Here is a tiny trained network, its code and every weight. The questions are about switching its units off for an input and a target symbol, where a switched-off unit gives its printed mean instead of its output.

import numpy as np


def w(rows, s, z=0):
    codes = np.array(rows[::2]) - 128.0
    scale = np.full(codes.shape[1], s)
    scale[-1] = z or s
    return codes * scale


def norm(h):
    return h / np.sqrt((h * h).mean(-1, keepdims=True) + 1e-5)


def f(y):
    return np.maximum(y, 0)


def softmax(a):
    e = np.exp(a - a.max(-1, keepdims=True))
    return e / e.sum(-1, keepdims=True)


def log_softmax(a):
    a = a - a.max(-1, keepdims=True)
    return a - np.log(np.exp(a).sum(-1, keepdims=True))


def net(x, mask):
    ids = ['αβγδεζηθξπτψω'.index(c) for c in x.split()]
    T = len(ids)
    res = E[ids] + P[:T]
    u = 0
    for l in range(3):
        r = norm(res)
        for j in range(2):
            rows = slice(2 * j, 2 * j + 2)
            q, k, v = (r @ M[l][rows].T for M in (Q, K, V))
            z = softmax(np.where(np.tri(T) > 0, q @ k.T / 2**0.5, -1e9)) @ v
            o = O[l][rows]
            res = res + np.where(mask[u + j], z, o[:, -1]) @ o[:, :-1]
        u += 2
        y = f(norm(res) @ A[l][:, :-1].T + A[l][:, -1])
        res = res + np.where(mask[u : u + 4], y, B[l][:, -1]) @ B[l][:, :-1]
        u += 4
    return log_softmax(norm(res)[-1] @ U[:, :-1].T + U[:, -1])


Q, K, V, O, A, B = {}, {}, {}, {}, {}, {}
E = w([
[92,158,162,99,85,120],'α',
[124,122,42,142,203,170],'β',
[114,209,48,195,201,82],'γ',
[96,140,136,108,165,77],'δ',
[122,135,175,108,100,111],'ε',
[87,189,163,151,165,69],'ζ',
[101,143,126,79,114,140],'η',
[71,253,86,57,117,119],'θ',
[144,153,160,113,155,158],'ξ',
[143,54,150,166,110,111],'π',
[67,182,132,115,79,134],'τ',
[81,16,173,126,165,245],'ψ',
[173,90,151,186,127,81],'ω',
],0.018)
P = w([
[64,84,98,128,164,45],'0',
[54,179,255,192,171,164],'1',
[29,228,220,141,173,107],'2',
[178,151,123,38,151,170],'3',
[181,155,145,57,177,162],'4',
[176,178,179,97,121,163],'5',
[180,154,164,104,111,164],'6',
[212,154,143,125,130,187],'7',
[188,148,141,127,121,176],'8',
[242,178,163,174,113,189],'9',
[168,118,143,105,104,185],'10',
[235,178,90,114,102,161],'11',
],0.009)
Q[0] = w([
[202,149,173,88,152,118],'L0H1',
[80,83,127,63,237,69],'L0H1',
[38,156,159,35,209,192],'L0H2',
[201,251,109,172,122,23],'L0H2',
],0.011)
K[0] = w([
[161,193,158,133,106,142],'L0H1',
[75,108,180,116,192,66],'L0H1',
[89,143,147,86,202,182],'L0H2',
[145,247,107,127,135,35],'L0H2',
],0.014)
V[0] = w([
[172,87,28,90,16,106],'L0H1',
[245,167,129,110,131,89],'L0H1',
[125,123,129,108,163,87],'L0H2',
[129,111,99,137,68,36],'L0H2',
],0.012)
O[0] = w([
[155,87,123,27,255,135,2],'L0H1',
[90,132,174,123,231,182,133],'L0H1',
[118,103,105,91,187,101,147],'L0H2',
[176,72,175,105,253,85,68],'L0H2',
],0.0068,0.013)
A[0] = w([
[83,121,114,119,112,191,184],'L0N1',
[113,169,217,115,100,64,3],'L0N2',
[244,42,178,160,73,105,151],'L0N3',
[253,196,183,72,68,157,45],'L0N4',
],0.016,0.0033)
B[0] = w([
[145,194,108,104,88,117,235],'L0N1',
[96,122,78,141,135,236,229],'L0N2',
[161,8,253,132,168,151,207],'L0N3',
[83,241,190,61,47,87,255],'L0N4',
],0.014,0.008)
Q[1] = w([
[71,102,48,200,165,245],'L1H1',
[200,146,81,219,103,226],'L1H1',
[155,112,159,35,112,8],'L1H2',
[120,82,25,178,119,202],'L1H2',
],0.017)
K[1] = w([
[76,49,89,74,143,61],'L1H1',
[57,38,72,153,89,79],'L1H1',
[146,224,228,153,143,168],'L1H2',
[8,56,112,93,128,50],'L1H2',
],0.017)
V[1] = w([
[160,198,233,155,129,86],'L1H1',
[29,178,161,223,250,204],'L1H1',
[171,127,148,92,203,25],'L1H2',
[47,58,177,26,83,217],'L1H2',
],0.023)
O[1] = w([
[126,193,61,207,135,183,133],'L1H1',
[19,163,199,201,214,161,176],'L1H1',
[65,83,79,70,136,154,5],'L1H2',
[155,130,78,187,90,3,169],'L1H2',
],0.017,0.016)
A[1] = w([
[186,164,99,232,225,243,252],'L1N1',
[93,63,132,94,160,26,153],'L1N2',
[68,127,31,213,249,152,138],'L1N3',
[169,229,236,10,173,66,80],'L1N4',
],0.015,0.0029)
B[1] = w([
[64,132,102,167,78,233,252],'L1N1',
[80,140,103,154,50,177,169],'L1N2',
[133,143,163,117,4,140,172],'L1N3',
[133,171,119,31,147,5,216],'L1N4',
],0.018,0.011)
Q[2] = w([
[132,133,98,156,165,123],'L2H1',
[73,82,131,127,60,106],'L2H1',
[111,235,47,140,113,157],'L2H2',
[224,168,119,126,254,149],'L2H2',
],0.025)
K[2] = w([
[135,142,174,126,69,153],'L2H1',
[47,79,111,119,111,74],'L2H1',
[146,7,172,216,156,186],'L2H2',
[231,234,240,187,27,247],'L2H2',
],0.018)
V[2] = w([
[113,134,155,138,57,114],'L2H1',
[95,252,23,100,176,89],'L2H1',
[111,170,114,100,75,102],'L2H2',
[119,194,97,110,142,131],'L2H2',
],0.025)
O[2] = w([
[112,104,118,161,163,148,254],'L2H1',
[38,145,155,156,5,141,101],'L2H1',
[115,84,113,118,164,127,156],'L2H2',
[120,48,127,140,120,107,64],'L2H2',
],0.021,0.015)
A[2] = w([
[31,109,69,71,169,251,106],'L2N1',
[111,223,87,117,82,122,251],'L2N2',
[204,148,92,2,196,33,162],'L2N3',
[218,124,178,200,114,239,135],'L2N4',
],0.019,0.0028)
B[2] = w([
[193,142,50,88,157,5,178],'L2N1',
[133,114,117,59,181,170,250],'L2N2',
[147,180,251,170,92,248,195],'L2N3',
[101,37,92,121,58,182,215],'L2N4',
],0.019,0.017)
U = w([
[109,128,100,184,132,29,170],'α',
[114,103,232,2,129,166,52],'β',
[34,98,96,33,216,219,90],'γ',
[93,112,117,75,201,67,247],'δ',
[111,152,23,234,210,90,162],'ε',
[22,166,216,221,238,152,3],'ζ',
[155,90,102,30,55,132,149],'η',
[19,86,117,81,66,66,167],'θ',
[115,127,23,224,40,222,64],'ξ',
[250,165,120,147,232,199,148],'π',
[148,130,229,112,83,63,154],'τ',
[236,140,87,180,81,72,139],'ψ',
[161,122,8,113,195,128,207],'ω',
],0.0075,0.0037)

Each question gives the input, a string of symbols that net reads in full, and the target symbol t.
The units are the heads (2 rows each of Q, K, V and O) and the neurons (one row each of A and B). Each row of codes is followed by its name. A weight is (code - 128) times the scale printed after its matrix; where a second scale follows, it is the last column's (O, A, B and U).
mask holds one flag per unit, layer by layer, with each layer's heads first. A switched-off unit (its flag False) gives its mean, the last column of its rows in O or B, instead of its output. The means were averaged over made-up inputs and are rounded, as every weight is.
A unit's drop is (log p(t) with every unit on - log p(t) with that unit switched off) / (log p(t) with every unit on - log p(t) with every unit switched off).
The circuit of an input: a set's keep is (log p(t) with only the set's units on - log p(t) with every unit switched off) / (log p(t) with every unit on - log p(t) with every unit switched off). Starting from the 12 units with the biggest drops (on a tie, the unit counted first), units are removed one at a time, each time the one whose removal leaves the highest keep (on an exact tie, the one counted first), for as long as the keep stays at least 0.8.
circuit, biggest first: the units of the circuit, biggest drop first
k most important neurons: the k neurons with the biggest drops, biggest first
top k neurons in layer l: the k neurons of layer l with the biggest drops, biggest first
heads that matter: for each layer, one digit per head in row order, 1 if its drop is at least 0.15 and else 0, layers parted by /
input ω ξ θ ζ, target ω: heads that matter	00 / 11 / 10
input η ζ α ζ ε ζ ζ ζ ψ ξ, target ζ: circuit, biggest first	[L1H1; L0N2]
input ζ ε ξ α ψ ε γ ψ, target ζ: 2 most important neurons	[L0N2; L0N4]
input η π ζ, target η: top neuron in layer 2	[L2N3]
input ξ ψ ζ, target ξ: heads that matter	10 / 00 / 00
input δ θ η ξ ξ π β, target δ: 2 most important neurons	[L0N4; L2N1]
input ξ τ τ, target ξ: heads that matter	10 / 01 / 00
input η ζ ζ τ, target ζ: circuit, biggest first	[L1H1; L0N4]
input θ ξ η γ ε ξ ψ ζ ζ π ζ, target θ: 2 most important neurons	[L0N4; L0N3]
input π α ω ε η ω ξ ω γ η ψ, target π: heads that matter	00 / 01 / 10
input ζ ω π δ, target ζ: circuit, biggest first	[L1H1; L0N2; L0N4]
input β ψ π τ γ γ ξ π γ γ, target β: circuit, biggest first	[L0N4; L1H1; L0H1]
input ζ α ω, target ζ: heads that matter	01 / 10 / 00
input π ξ δ ζ β, target π: heads that matter	01 / 01 / 10
input π α π δ, target π: 2 most important neurons	[L0N3; L2N3]
input ζ τ ξ α ζ τ η ξ δ, target ζ: circuit, biggest first	[L1H1; L0N4]
input ε ε α, target ε: top 2 neurons in layer 1	[L1N4; L1N2]
input ψ γ τ, target ψ: circuit, biggest first	[L1H2; L0N4]
input ε π π, target ε: heads that matter	11 / 01 / 10
input ζ α ξ γ α η ξ ξ β ζ ψ, target ζ: top 3 neurons in layer 0	[L0N4; L0N2; L0N1]
input ζ β ε ξ ζ α τ γ ζ, target ζ: top 2 neurons in layer 0	[L0N2; L0N4]
input ζ θ γ β γ, target ζ: heads that matter	01 / 10 / 00
input δ α ζ π θ α ξ β π τ τ δ, target δ: 3 most important neurons	[L0N2; L0N4; L2N1]
input θ ζ ξ ξ ω ψ ω τ ξ γ ψ, target θ: heads that matter	10 / 10 / 10
